Below are the code and all the weights of a small trained network. Each question names an input and a class and asks about switching units off, where a switched-off unit gives its printed mean instead of its output.

import numpy as np


def w(rows, s, z=0):
    codes = np.array(rows[::2]) - 128.0
    scale = np.full(codes.shape[1], s)
    scale[-1] = z or s
    return codes * scale


def norm(h):
    return h / np.sqrt((h * h).mean(-1, keepdims=True) + 1e-5)


def f(y):
    return np.maximum(y, 0)


def log_softmax(a):
    a = a - a.max(-1, keepdims=True)
    return a - np.log(np.exp(a).sum(-1, keepdims=True))


def net(x, mask):
    res = np.array(x, float).reshape(1, 2) / 4 @ E
    u = 0
    for l in range(3):
        y = f(norm(res) @ A[l][:, :-1].T + A[l][:, -1])
        res = res + np.where(mask[u : u + 11], y, B[l][:, -1]) @ B[l][:, :-1]
        u += 11
    return log_softmax(norm(res)[-1] @ U[:, :-1].T + U[:, -1])


A, B = {}, {}
E = w([
[188,103,253],'x0',
[249,185,123],'x1',
],0.0038)
A[0] = w([
[21,205,167,14],'0.n0',
[153,124,159,124],'0.n1',
[87,109,136,107],'0.n2',
[254,94,169,141],'0.n3',
[67,182,223,131],'0.n4',
[135,61,167,5],'0.n5',
[224,189,188,158],'0.n6',
[63,79,183,122],'0.n7',
[146,56,169,121],'0.n8',
[155,169,112,10],'0.n9',
[171,138,227,160],'0.n10',
],0.0087,0.0023)
B[0] = w([
[133,112,86,169],'0.n0',
[131,143,199,165],'0.n1',
[122,106,46,168],'0.n2',
[70,129,52,246],'0.n3',
[58,162,164,188],'0.n4',
[102,185,60,157],'0.n5',
[145,106,103,253],'0.n6',
[1,134,127,213],'0.n7',
[92,134,187,183],'0.n8',
[185,143,56,148],'0.n9',
[134,115,180,234],'0.n10',
],0.0062,0.0051)
A[1] = w([
[163,134,146,200],'1.n0',
[120,53,113,57],'1.n1',
[175,93,149,5],'1.n2',
[87,185,154,211],'1.n3',
[145,226,68,95],'1.n4',
[249,117,48,199],'1.n5',
[209,110,172,191],'1.n6',
[124,72,115,127],'1.n7',
[109,71,51,34],'1.n8',
[150,138,101,167],'1.n9',
[67,101,104,230],'1.n10',
],0.012,0.0014)
B[1] = w([
[135,115,69,144],'1.n0',
[161,96,73,152],'1.n1',
[164,107,136,141],'1.n2',
[112,91,233,185],'1.n3',
[136,160,129,214],'1.n4',
[62,164,1,254],'1.n5',
[156,127,74,158],'1.n6',
[128,122,27,151],'1.n7',
[153,130,90,227],'1.n8',
[227,217,12,169],'1.n9',
[184,155,185,242],'1.n10',
],0.0071,0.0068)
A[2] = w([
[143,116,114,123],'2.n0',
[141,110,250,251],'2.n1',
[97,141,76,185],'2.n2',
[136,130,247,225],'2.n3',
[113,209,21,145],'2.n4',
[72,140,118,75],'2.n5',
[174,176,108,140],'2.n6',
[50,60,146,131],'2.n7',
[174,174,145,122],'2.n8',
[169,186,100,145],'2.n9',
[56,165,55,168],'2.n10',
],0.014,0.0026)
B[2] = w([
[156,105,123,139],'2.n0',
[1,223,154,182],'2.n1',
[179,104,197,190],'2.n2',
[46,164,62,179],'2.n3',
[104,133,188,250],'2.n4',
[156,78,60,152],'2.n5',
[60,155,120,165],'2.n6',
[148,137,168,178],'2.n7',
[140,79,126,134],'2.n8',
[167,119,159,174],'2.n9',
[148,109,150,220],'2.n10',
],0.0063,0.014)
U = w([
[219,114,91,120],'0',
[129,84,71,21],'1',
[198,186,169,142],'2',
[130,101,64,35],'3',
[154,50,191,169],'4',
[26,173,163,160],'5',
[175,194,9,201],'6',
[136,71,69,1],'7',
],0.016,0.0091)

Each question gives the input, the list of numbers given to net, and the class t.
The units are the neurons (one row each of A and B). Each row of codes is followed by its name. A weight is (code - 128) times the scale printed after its matrix; where a second scale follows, it is the last column's (A, B and U).
mask holds one flag per neuron, layer by layer. A switched-off neuron (its flag False) gives its mean, the last column of its row in B, instead of its output. The means were averaged over made-up inputs and are rounded, as every weight is.
A unit's drop is (log p(t) with every unit on - log p(t) with that unit switched off) / (log p(t) with every unit on - log p(t) with every unit switched off).
most important unit: the unit with the biggest drop
top k neurons: the k neurons with the biggest drops, biggest first
k most important neurons of layer l: the k neurons of layer l with the biggest drops, biggest first
drop when u is switched off: that unit's drop, to one decimal
input [-4,0], class 2: most important unit -> 0.n6
input [4,5], class 6: 3 most important neurons of layer 0 -> 0.n6, 0.n7, 0.n3
input [-3,1], class 6: 2 most important neurons of layer 1 -> 1.n5, 1.n9
input [-7,2], class 2: 2 most important neurons of layer 0 -> 0.n6, 0.n2
input [-2,1], class 6: 4 most important neurons of layer 0 -> 0.n4, 0.n7, 0.n8, 0.n3
input [-7,-4], class 2: top 2 neurons -> 1.n5, 1.n10
input [-1,-7], class 4: top 4 neurons -> 0.n2, 0.n0, 0.n10, 2.n1
input [6,6], class 0: 2 most important neurons of layer 0 -> 0.n10, 0.n1
input [-1,-4], class 4: 2 most important neurons of layer 0 -> 0.n2, 0.n0
input [2,3], class 6: top 4 neurons -> 0.n6, 0.n7, 0.n4, 0.n3
input [-1,-6], class 4: top 3 neurons -> 0.n2, 0.n0, 0.n10
input [-5,0], class 2: top 3 neurons -> 0.n6, 0.n7, 2.n1
input [5,4], class 0: top 2 neurons -> 0.n7, 0.n6
input [7,8], class 6: most important unit -> 1.n6
input [5,5], class 0: top 4 neurons -> 0.n6, 0.n10, 1.n6, 2.n1
input [4,8], class 6: top 2 neurons -> 1.n5, 0.n3
input [-1,-3], class 4: top 2 neurons -> 0.n2, 0.n0
input [-3,2], class 6: top 3 neurons -> 0.n7, 1.n5, 0.n4
input [6,8], class 6: top 3 neurons -> 0.n6, 0.n3, 1.n5
input [-2,4], class 6: most important unit -> 1.n5
input [-3,-8], class 4: drop when 2.n9 is switched off -> 0.0
input [-4,1], class 2: drop when 0.n2 is switched off -> 0.2
